Here is a tiny trained network, its code and every weight. The questions are about switching its units off for an input and a target symbol, where a switched-off unit gives its printed mean instead of its output.

import numpy as np


def w(rows, s, z=0):
    codes = np.array(rows[::2]) - 128.0
    scale = np.full(codes.shape[1], s)
    scale[-1] = z or s
    return codes * scale


def norm(h):
    return h / np.sqrt((h * h).mean(-1, keepdims=True) + 1e-5)


def f(y):
    return y / 2 * (1 + np.tanh(0.7978845608 * (y + 0.044715 * y**3)))


def softmax(a):
    e = np.exp(a - a.max(-1, keepdims=True))
    return e / e.sum(-1, keepdims=True)


def log_softmax(a):
    a = a - a.max(-1, keepdims=True)
    return a - np.log(np.exp(a).sum(-1, keepdims=True))


def net(x, mask):
    ids = ['αβδζηθλσφψ'.index(c) for c in x.split()]
    T = len(ids)
    res = E[ids] + P[:T]
    q, k, v = (norm(res) @ M[0].T for M in (Q, K, V))
    z = softmax(np.where(np.tri(T) > 0, q @ k.T / 2**0.5, -1e9)) @ v
    res = res + np.where(mask[0], z, O[0][:, -1]) @ O[0][:, :-1]
    y = f(norm(res) @ A[0][:, :-1].T + A[0][:, -1])
    res = res + np.where(mask[1:9], y, B[0][:, -1]) @ B[0][:, :-1]
    return log_softmax(norm(res)[-1] @ U[:, :-1].T + U[:, -1])


Q, K, V, O, A, B = {}, {}, {}, {}, {}, {}
E = w([
[223,121,132,102,119,128,69,146,136,171,184,80],'α',
[147,42,122,123,140,82,101,97,120,144,122,237],'β',
[106,89,121,121,188,72,106,135,118,157,133,78],'δ',
[110,69,149,96,123,196,123,75,122,72,162,94],'ζ',
[121,169,100,67,147,182,71,140,132,163,78,167],'η',
[147,111,29,156,147,129,95,139,136,78,161,127],'θ',
[52,177,101,146,159,108,33,175,104,86,160,54],'λ',
[112,108,171,106,72,126,71,184,110,185,173,173],'σ',
[140,157,71,111,78,98,62,82,47,145,144,84],'φ',
[172,124,211,166,144,124,117,173,91,70,5,104],'ψ',
],0.023)
P = w([
[144,210,164,194,61,42,152,254,179,176,6,139],'0',
[149,142,113,83,84,107,128,151,54,163,161,187],'1',
[151,129,93,111,98,107,100,132,51,176,186,171],'2',
[156,133,85,99,101,110,96,136,56,177,191,159],'3',
[158,130,85,100,107,119,84,143,62,176,197,163],'4',
[157,124,86,103,112,117,76,140,62,165,200,155],'5',
[155,123,89,77,108,115,83,159,71,163,203,164],'6',
],0.0096)
Q[0] = w([
[167,94,103,67,156,132,62,203,3,110,154,171],'h0',
[148,160,63,121,112,54,52,156,59,185,171,189],'h0',
],0.0073)
K[0] = w([
[164,166,138,205,69,13,87,202,226,112,2,125],'h0',
[245,213,170,107,155,93,77,154,28,180,110,238],'h0',
],0.0059)
V[0] = w([
[143,250,60,177,226,42,171,154,194,190,117,169],'h0',
[149,93,185,167,175,201,170,91,125,2,42,76],'h0',
],0.0081)
O[0] = w([
[177,130,72,196,142,126,146,215,10,125,58,132,1],'h0',
[134,42,109,49,110,201,59,143,146,88,146,53,223],'h0',
],0.014,0.0068)
A[0] = w([
[179,94,100,79,87,128,125,109,104,163,101,223,118],'n0',
[111,165,107,222,112,119,232,106,97,149,114,154,89],'n1',
[135,183,82,158,129,65,168,95,178,112,136,142,6],'n2',
[52,96,66,111,106,137,102,76,247,232,197,121,79],'n3',
[202,92,184,145,146,124,185,95,107,123,137,153,76],'n4',
[159,61,115,101,140,112,90,185,87,171,150,71,140],'n5',
[146,122,110,161,139,184,207,178,65,127,102,124,33],'n6',
[130,145,141,90,147,136,58,131,111,153,193,123,138],'n7',
],0.012,0.0025)
B[0] = w([
[111,169,110,174,114,117,62,118,186,115,93,66,167],'n0',
[111,68,197,44,85,150,140,105,170,138,168,98,243],'n1',
[174,99,21,118,191,200,103,203,120,7,25,93,168],'n2',
[155,191,154,85,99,99,163,111,83,83,224,199,244],'n3',
[123,162,78,167,54,92,139,145,139,194,170,102,156],'n4',
[99,156,124,138,162,95,120,131,140,137,40,135,218],'n5',
[96,114,97,83,166,155,137,57,207,110,222,143,176],'n6',
[175,161,162,174,131,105,180,115,178,160,133,154,215],'n7',
],0.012)
U = w([
[207,190,120,194,132,115,144,137,194,155,173,53,69],'α',
[123,83,113,204,140,75,109,65,203,128,90,182,97],'β',
[130,70,129,61,230,64,185,127,99,156,152,143,80],'δ',
[99,75,187,58,123,180,150,92,126,104,196,104,75],'ζ',
[74,180,92,115,194,183,101,94,138,173,66,179,171],'η',
[167,91,38,121,139,157,161,179,117,61,159,190,120],'θ',
[30,186,113,137,185,115,115,163,114,70,175,80,96],'λ',
[114,158,222,164,73,113,132,169,27,155,159,206,253],'σ',
[153,185,127,116,47,90,151,82,9,76,104,107,145],'φ',
[117,33,113,94,122,154,51,180,106,172,69,61,160],'ψ',
],0.011,0.0039)

Each question gives the input, a string of symbols that net reads in full, and the target symbol t.
The units are the heads (2 rows each of Q, K, V and O) and the neurons (one row each of A and B). Each row of codes is followed by its name. A weight is (code - 128) times the scale printed after its matrix; where a second scale follows, it is the last column's (O, A, B and U).
mask holds one flag per unit, heads first, then neurons. A switched-off unit (its flag False) gives its mean, the last column of its rows in O or B, instead of its output. The means were averaged over made-up inputs and are rounded, as every weight is.
A unit's drop is (log p(t) with every unit on - log p(t) with that unit switched off) / (log p(t) with every unit on - log p(t) with every unit switched off).
The circuit of an input: a set's keep is (log p(t) with only the set's units on - log p(t) with every unit switched off) / (log p(t) with every unit on - log p(t) with every unit switched off). Starting from all 9 units, units are removed one at a time, each time the one whose removal leaves the highest keep (on an exact tie, the one counted first), for as long as the keep stays at least 0.8.
circuit, biggest first: the units of the circuit, biggest drop first
unit that matters most: the unit with the biggest drop
k most important neurons: the k neurons with the biggest drops, biggest first
drop when u is switched off: that unit's drop, to one decimal
input φ ζ ψ, target φ: unit that matters most	n1
input η ζ δ ζ φ θ, target θ: circuit, biggest first	(h0, n6)
input β ψ ζ, target β: 2 most important neurons	(n3, n1)
input σ ζ ζ β ζ η, target η: circuit, biggest first	(h0, n2, n3)
input α ψ ζ φ η, target α: circuit, biggest first	(n0, n7)
input η ψ θ, target η: circuit, biggest first	(h0, n5, n3, n1)
input λ β α ζ ζ α φ, target φ: circuit, biggest first	(h0, n2)
input ψ δ ψ δ, target δ: 2 most important neurons	(n5, n3)
input ζ β ζ ζ ζ δ δ, target δ: circuit, biggest first	(h0, n1, n2)
input η ψ ζ σ α ζ, target η: circuit, biggest first	(h0, n1, n5, n3)
input β ζ α β σ ψ, target β: circuit, biggest first	(n3, n6, h0)
input η η ψ, target η: circuit, biggest first	(h0, n1, n3, n6)
input δ ζ ζ σ ζ β, target β: 4 most important neurons	(n0, n3, n6, n1)
input ζ δ α, target α: most important neuron	(n2)
input σ ζ ψ θ, target σ: 2 most important neurons	(n3, n2)
input β ζ ζ ζ ψ β, target β: drop when h0 is switched off	0.6
input η ζ ζ ψ, target η: drop when n7 is switched off	0.1
input η δ φ ζ η, target η: drop when n6 is switched off	0.5
